Below is a small trained network, with its code and all its weights. Each question gives an input and a class and asks what happens when units are switched off, that is, made to give their printed mean instead of their output.

import numpy as np


def w(rows, s, z=0):
    codes = np.array(rows[::2]) - 128.0
    scale = np.full(codes.shape[1], s)
    scale[-1] = z or s
    return codes * scale


def f(y):
    return y / 2 * (1 + np.tanh(0.7978845608 * (y + 0.044715 * y**3)))


def log_softmax(a):
    a = a - a.max(-1, keepdims=True)
    return a - np.log(np.exp(a).sum(-1, keepdims=True))


def net(x, mask):
    res = np.array(x, float).reshape(1, 4) / 4 @ E
    y = f(res @ A[0][:, :-1].T + A[0][:, -1])
    res = res + np.where(mask, y, B[0][:, -1]) @ B[0][:, :-1]
    return log_softmax(res[-1] @ U[:, :-1].T + U[:, -1])


A, B = {}, {}
E = w([
[157,45,96,93,6,141,63,128,152,122,104,174],'x0',
[176,166,85,117,119,149,115,176,134,192,116,57],'x1',
[175,139,110,138,117,89,139,147,223,168,95,108],'x2',
[139,101,200,29,122,103,159,152,163,146,153,127],'x3',
],0.013)
A[0] = w([
[150,241,52,232,180,124,127,127,165,158,96,90,195],'neuron 1',
[128,115,225,115,149,2,242,105,197,85,126,181,254],'neuron 2',
[53,69,187,128,117,136,99,82,97,51,173,238,151],'neuron 3',
[100,135,59,184,104,174,124,85,66,78,104,152,134],'neuron 4',
[168,160,131,100,138,105,155,209,158,220,127,40,178],'neuron 5',
[177,89,175,89,107,59,161,128,216,134,93,142,175],'neuron 6',
[103,168,189,97,161,107,193,147,138,145,162,115,153],'neuron 7',
],0.0077,0.0051)
B[0] = w([
[183,167,166,152,119,193,202,124,102,89,48,60,231],'neuron 1',
[58,216,129,81,254,89,156,187,94,189,124,90,247],'neuron 2',
[105,189,113,54,173,56,155,170,202,206,17,96,243],'neuron 3',
[84,165,91,174,192,75,114,67,167,120,95,142,186],'neuron 4',
[83,158,165,74,171,76,154,170,164,233,149,95,212],'neuron 5',
[101,60,104,96,133,105,70,70,108,185,168,170,203],'neuron 6',
[149,178,180,144,124,181,168,113,100,66,123,99,195],'neuron 7',
],0.009,0.014)
U = w([
[208,92,90,111,12,160,106,147,171,131,69,122,236],'0',
[115,138,139,185,157,188,146,68,51,12,137,134,2],'1',
[177,55,174,88,38,179,86,133,88,134,220,190,38],'2',
[104,175,177,112,176,124,202,156,105,146,126,81,169],'3',
[94,113,88,117,140,84,68,114,148,168,134,175,142],'4',
],0.011,0.0025)

Each question gives the input, the list of numbers given to net, and the class t.
The units are the neurons (one row each of A and B). Each row of codes is followed by its name. A weight is (code - 128) times the scale printed after its matrix; where a second scale follows, it is the last column's (A, B and U).
mask holds one flag per neuron, in row order. A switched-off neuron (its flag False) gives its mean, the last column of its row in B, instead of its output. The means were averaged over made-up inputs and are rounded, as every weight is.
A unit's drop is (log p(t) with every unit on - log p(t) with that unit switched off) / (log p(t) with every unit on - log p(t) with every unit switched off).
The circuit of an input: a set's keep is (log p(t) with only the set's units on - log p(t) with every unit switched off) / (log p(t) with every unit on - log p(t) with every unit switched off). Starting from all 7 units, units are removed one at a time, each time the one whose removal leaves the highest keep (on an exact tie, the one counted first), for as long as the keep stays at least 0.8.
circuit, biggest first: the units of the circuit, biggest drop first
top k neurons: the k neurons with the biggest drops, biggest first
drop of u: that unit's drop, to one decimal
input [-8,2,-1,-6], class 1: circuit, biggest first -> [neuron 3; neuron 2]
input [7,5,-3,0], class 0: top 2 neurons -> [neuron 2; neuron 6]
input [1,0,8,5], class 4: circuit, biggest first -> [neuron 6]
input [-4,-3,-4,-8], class 1: top 3 neurons -> [neuron 2; neuron 5; neuron 4]
input [1,-2,7,4], class 4: top 3 neurons -> [neuron 6; neuron 1; neuron 3]
input [-6,0,-8,-5], class 1: circuit, biggest first -> [neuron 2; neuron 5]
input [5,-4,-8,1], class 4: top 2 neurons -> [neuron 1; neuron 2]
input [1,-4,-6,-8], class 4: top 2 neurons -> [neuron 3; neuron 4]
input [3,7,-2,-3], class 0: top 3 neurons -> [neuron 2; neuron 3; neuron 7]
input [6,0,7,-1], class 4: top 3 neurons -> [neuron 6; neuron 1; neuron 7]
input [-2,-5,6,-8], class 1: top 2 neurons -> [neuron 3; neuron 5]
input [4,0,2,0], class 0: top 3 neurons -> [neuron 2; neuron 5; neuron 4]
input [0,-1,-2,-5], class 1: top 2 neurons -> [neuron 2; neuron 5]
input [3,-2,-2,-4], class 4: circuit, biggest first -> [neuron 1]
input [-6,1,-3,-3], class 1: top 3 neurons -> [neuron 3; neuron 2; neuron 5]
input [7,2,-5,-7], class 4: top 2 neurons -> [neuron 4; neuron 1]
input [7,3,-6,6], class 0: drop of neuron 3 -> 0.2
input [4,3,-6,6], class 0: drop of neuron 6 -> 0.0
input [4,8,1,0], class 0: drop of neuron 2 -> 1.5
input [-2,0,2,-8], class 1: drop of neuron 3 -> 0.1
input [-7,0,-1,-6], class 1: top neuron -> [neuron 3]
input [3,5,-2,0], class 0: top 2 neurons -> [neuron 2; neuron 6]
